Questions about the grid below.
1) Report the entry just right of 6.9.
2) Report the entry just right of the largest entry.
3) Report the entry just left of -11.6.
4) Report the entry just right of 39.8.
5) Report the entry just right of -20.5.
6) Report the entry just right of 22.4.
[[-32.0 -20.0   9.0  26.3 -11.6   0.4  22.6  -5.8  20.6  -7.2  27.7  -1.0
   -9.6]
 [ 15.3   6.1  31.0   1.2  25.5 -15.3  40.6  -5.9  40.8  24.2  -4.1  37.8
   -9.3]
 [ -8.0  -1.3  60.8 -14.6  15.6  -0.9   6.9 -20.6  23.9  22.7  33.3  16.1
   23.2]
 [  5.6 -26.6 -20.5  39.8 -11.5  22.4 -14.0  30.7 -21.1   9.6  39.1   9.2
   25.0]]
1) -20.6
2) -14.6
3) 26.3
4) -11.5
5) 39.8
6) -14.0

[ 33.9 -61.5  55.3 -43.3  60.1  27.7  14.4 -17.4 -21.0 -13.1  -4.0 -10.8]
Report the entry just right of 14.4.
-17.4
Report the entry just left of -4.0.
-13.1
Report the entry just right of 27.7.
14.4
The entry just left of the largest entry is -43.3
Report the entry just right of 60.1.
27.7

X =
[[  33.769   60.264  190.637 -126.143 -186.492  -88.921  -28.703    4.164
   -12.014  -94.882 -161.552   82.600]
 [ -14.439  101.256  -77.866  174.593  -98.054 -187.171  214.219  -39.842
   -31.968 -137.880  -65.981   79.270]
 [  11.925  199.136  -95.740   57.352 -159.135   25.632    5.144  -99.370
   -33.484 -136.012   36.179   32.914]]
The 3rd largest entry: 190.637
Find the entry just right of 25.632.
5.144
Find the entry just left of -136.012.
-33.484
The 1st entry in reading order: 33.769
The entry just right of -33.484 is -136.012
Find the maximum.
214.219
Find the entry just right of -98.054.
-187.171
Find the entry just left of -95.740.
199.136
Find the entry just right of the largest entry.
-39.842
Find the entry just left of -161.552.
-94.882

408,202,498,493,378,628,580
585,526,514,889,52,748,785
The second entry in reading order?
A: 202
The entry just left of the largest entry?
A: 514
The bottom entry of the column that holds the largest entry is 889
The entry directly below 378?
A: 52

data =
[  1.6 -11.6 -15.7  17.3  23.7   6.6 -45.1  -7.5   3.8   2.3   6.8  32.8
   2.2  18.9  29.1 -20.0]
The entry just right of the largest entry: 2.2
The largest entry -> 32.8
The entry just left of 6.8? 2.3
The entry just left of the smallest entry? 6.6
The entry just left of -20.0 -> 29.1
The entry just left of 3.8 -> -7.5
The entry just left of the largest entry: 6.8
The entry just right of 29.1? -20.0

Questions about the matrix below.
1) What is the 3rd smallest entry?
2) What is the fifth entry from the end, reading row by row?
3) What is the entry directly above the centre entry?
4) What is the entry just right of 396?
5) What is the entry directly above 774?
6) What is the entry just right of the smallest entry?
7) What is the third entry on the diagonal from the top-right corner?
8) What is the entry in the bottom-right corner?
[[759 724 639 765 614 247 849 763 828 720 760]
 [720 760 705 872 683 239 788 763 925 734 767]
 [818 727 647 819 401 396 592 716 816 898 805]
 [768 731 639 738 617 232 864 788 812 717 752]
 [774 722 632 803 443 340 607 722 899 887 813]
 [760 764 643 868 628 261 773 709 879 805 797]
 [849 747 662 753 430 350 602 687 918 932 800]
 [784 724 631 813 433 344 615 722 863 881 792]
 [786 722 627 809 435 340 617 721 867 886 787]
 [769 708 646 842 620 268 806 695 883 743 781]
 [848 746 659 755 432 350 602 689 917 933 796]
 [782 725 635 818 438 345 607 721 866 879 797]
 [757 760 643 864 638 266 781 700 875 797 793]
 [868 753 670 742 425 360 607 667 938 956 787]
 [768 706 646 841 616 264 809 700 881 741 780]]
1) 247
2) 809
3) 350
4) 592
5) 768
6) 864
7) 816
8) 780

m = [ 37   2  12 -38  47 -28   1  -7  18  10  21]
The entry just right of 37 is 2
Which number is the entry just left of 10? 18
Which number is the minimum? -38
The centre entry -> -28

Read these off the matrix that follows. Indices start at 1.
1) The entry at row 1, column 2?
2) The entry in the top-right corner?
3) The bottom-left entry?
4) The bottom-right entry?
5) The entry just right of 212?
6) The entry just right of 228?
7) The entry just left of 228?
[[201 115  68 170 162 212  38 195  38 100]
 [189 116 199  42 150 228 163  93 144 116]]
1) 115
2) 100
3) 189
4) 116
5) 38
6) 163
7) 150

A = 6  3  7  0  2  6  7  5  2  5  6
The 1st entry from the right: 6
The third entry from the right is 2
